Below are the code and all the weights of a small trained network. Each question names an input and a target symbol and asks about switching units off, where a switched-off unit gives its printed mean instead of its output.

import numpy as np


def w(rows, s, z=0):
    codes = np.array(rows[::2]) - 128.0
    scale = np.full(codes.shape[1], s)
    scale[-1] = z or s
    return codes * scale


def f(y):
    return np.maximum(y, 0)


def softmax(a):
    e = np.exp(a - a.max(-1, keepdims=True))
    return e / e.sum(-1, keepdims=True)


def log_softmax(a):
    a = a - a.max(-1, keepdims=True)
    return a - np.log(np.exp(a).sum(-1, keepdims=True))


def net(x, mask):
    ids = ['Θαεηλξ'.index(c) for c in x.split()]
    T = len(ids)
    res = E[ids] + P[:T]
    u = 0
    for l in range(2):
        r = res
        for j in range(3):
            rows = slice(2 * j, 2 * j + 2)
            q, k, v = (r @ M[l][rows].T for M in (Q, K, V))
            z = softmax(np.where(np.tri(T) > 0, q @ k.T / 2**0.5, -1e9)) @ v
            o = O[l][rows]
            res = res + np.where(mask[u + j], z, o[:, -1]) @ o[:, :-1]
        u += 3
        y = f(res @ A[l][:, :-1].T + A[l][:, -1])
        res = res + np.where(mask[u : u + 8], y, B[l][:, -1]) @ B[l][:, :-1]
        u += 8
    return log_softmax(res[-1] @ U[:, :-1].T + U[:, -1])


Q, K, V, O, A, B = {}, {}, {}, {}, {}, {}
E = w([
[94,126,99],'Θ',
[137,90,151],'α',
[30,112,125],'ε',
[5,100,39],'η',
[183,152,148],'λ',
[136,133,156],'ξ',
],0.015)
P = w([
[107,107,22],'0',
[92,93,114],'1',
[178,155,98],'2',
[37,101,42],'3',
[158,190,190],'4',
[65,101,55],'5',
[167,57,67],'6',
[102,106,106],'7',
[254,177,86],'8',
[101,118,87],'9',
[176,135,71],'10',
[91,116,136],'11',
[154,119,144],'12',
],0.0077)
Q[0] = w([
[159,92,242],'0.h0',
[234,179,112],'0.h0',
[242,206,122],'0.h1',
[177,78,136],'0.h1',
[173,157,72],'0.h2',
[254,47,200],'0.h2',
],0.0094)
K[0] = w([
[160,161,140],'0.h0',
[125,94,189],'0.h0',
[207,121,190],'0.h1',
[7,64,179],'0.h1',
[107,100,203],'0.h2',
[40,102,189],'0.h2',
],0.011)
V[0] = w([
[97,108,170],'0.h0',
[202,157,168],'0.h0',
[198,195,183],'0.h1',
[181,117,140],'0.h1',
[175,115,71],'0.h2',
[151,246,129],'0.h2',
],0.012)
O[0] = w([
[2,109,152,131],'0.h0',
[81,187,125,44],'0.h0',
[110,69,182,1],'0.h1',
[85,133,140,80],'0.h1',
[186,109,147,140],'0.h2',
[191,140,209,72],'0.h2',
],0.0096,0.0085)
A[0] = w([
[175,147,78,106],'0.n0',
[108,155,177,178],'0.n1',
[253,128,86,158],'0.n2',
[203,159,47,86],'0.n3',
[88,112,176,126],'0.n4',
[195,175,117,4],'0.n5',
[140,64,129,179],'0.n6',
[75,119,101,145],'0.n7',
],0.013,0.0021)
B[0] = w([
[29,69,170,202],'0.n0',
[201,133,32,131],'0.n1',
[63,226,176,225],'0.n2',
[84,177,175,247],'0.n3',
[134,169,70,130],'0.n4',
[144,151,112,144],'0.n5',
[43,175,125,152],'0.n6',
[172,2,153,165],'0.n7',
],0.0057,0.011)
Q[1] = w([
[154,61,70],'1.h0',
[115,102,131],'1.h0',
[31,170,161],'1.h1',
[99,80,124],'1.h1',
[133,189,9],'1.h2',
[198,84,88],'1.h2',
],0.013)
K[1] = w([
[132,210,254],'1.h0',
[198,90,126],'1.h0',
[115,106,49],'1.h1',
[109,120,116],'1.h1',
[96,160,239],'1.h2',
[62,69,84],'1.h2',
],0.0086)
V[1] = w([
[246,199,120],'1.h0',
[150,91,202],'1.h0',
[131,44,68],'1.h1',
[132,254,87],'1.h1',
[44,7,53],'1.h2',
[65,93,167],'1.h2',
],0.0087)
O[1] = w([
[165,190,187,8],'1.h0',
[182,183,142,67],'1.h0',
[254,71,73,169],'1.h1',
[104,48,171,137],'1.h1',
[18,145,40,159],'1.h2',
[8,171,173,155],'1.h2',
],0.0072,0.011)
A[1] = w([
[107,188,118,19],'1.n0',
[38,97,32,8],'1.n1',
[9,255,48,210],'1.n2',
[83,246,90,171],'1.n3',
[39,150,113,171],'1.n4',
[140,133,192,218],'1.n5',
[211,100,233,41],'1.n6',
[134,177,114,2],'1.n7',
],0.0095,0.0033)
B[1] = w([
[3,118,89,129],'1.n0',
[91,176,240,249],'1.n1',
[177,23,93,245],'1.n2',
[254,164,171,159],'1.n3',
[227,129,112,207],'1.n4',
[132,230,13,135],'1.n5',
[145,139,52,132],'1.n6',
[173,123,105,128],'1.n7',
],0.0058,0.021)
U = w([
[157,73,141,61],'Θ',
[181,70,96,229],'α',
[98,84,12,146],'ε',
[77,80,178,3],'η',
[78,150,88,233],'λ',
[193,60,152,50],'ξ',
],0.011,0.0033)

Each question gives the input, a string of symbols that net reads in full, and the target symbol t.
The units are the heads (2 rows each of Q, K, V and O) and the neurons (one row each of A and B). Each row of codes is followed by its name. A weight is (code - 128) times the scale printed after its matrix; where a second scale follows, it is the last column's (O, A, B and U).
mask holds one flag per unit, layer by layer, with each layer's heads first. A switched-off unit (its flag False) gives its mean, the last column of its rows in O or B, instead of its output. The means were averaged over made-up inputs and are rounded, as every weight is.
A unit's drop is (log p(t) with every unit on - log p(t) with that unit switched off) / (log p(t) with every unit on - log p(t) with every unit switched off).
The circuit of an input: a set's keep is (log p(t) with only the set's units on - log p(t) with every unit switched off) / (log p(t) with every unit on - log p(t) with every unit switched off). Starting from the 12 units with the biggest drops (on a tie, the unit counted first), units are removed one at a time, each time the one whose removal leaves the highest keep (on an exact tie, the one counted first), for as long as the keep stays at least 0.8.
units of the circuit, in order: the units of the circuit, biggest drop first
k most important neurons: the k neurons with the biggest drops, biggest first
top k neurons in layer l: the k neurons of layer l with the biggest drops, biggest first
heads that matter: for each layer, one digit per head in row order, 1 if its drop is at least 0.15 and else 0, layers parted by /
input η α ε λ α λ α, target η: 3 most important neurons : (0.n2 0.n3 1.n1)
input λ Θ λ ε ε η ξ, target λ: heads that matter : 111 / 011
input η α η Θ η α α ξ α λ α α α, target η: 2 most important neurons : (0.n2 0.n3)
input η λ ξ α λ α Θ α λ η ε, target η: 3 most important neurons : (0.n3 0.n2 0.n0)
input ε α α α α ξ ξ ξ ξ α ε α, target ε: 2 most important neurons : (0.n2 0.n3)
input η α Θ Θ α λ α Θ Θ, target η: heads that matter : 010 / 110
input α α λ α ε, target α: units of the circuit, in order : (1.n1 1.h2)
input α α α λ λ η, target α: heads that matter : 011 / 000
input ε α ξ, target ε: top 2 neurons in layer 0 : (0.n2 0.n7)
input η λ λ Θ ε Θ, target η: 4 most important neurons : (0.n3 0.n2 0.n0 1.n2)
input λ ε λ α α η ε, target λ: top 3 neurons in layer 1 : (1.n2 1.n5 1.n4)
input α ξ α α Θ α η, target α: top 4 neurons in layer 1 : (1.n2 1.n4 1.n3 1.n1)
input λ λ Θ, target λ: most important neuron : (1.n2)
input Θ λ λ Θ α α ξ, target λ: heads that matter : 111 / 111
input η η α λ ξ Θ α λ, target η: units of the circuit, in order : (0.h1 1.h1 1.n2)
input ε ε α, target ε: units of the circuit, in order : (0.h2 1.h0)
input ε η α ε ε, target ε: heads that matter : 001 / 010
input η ε Θ α α ξ λ, target η: 2 most important neurons : (0.n2 0.n3)
input λ α ε λ η η λ, target λ: heads that matter : 111 / 001
input ε Θ ξ, target ε: top 2 neurons in layer 1 : (1.n1 1.n3)
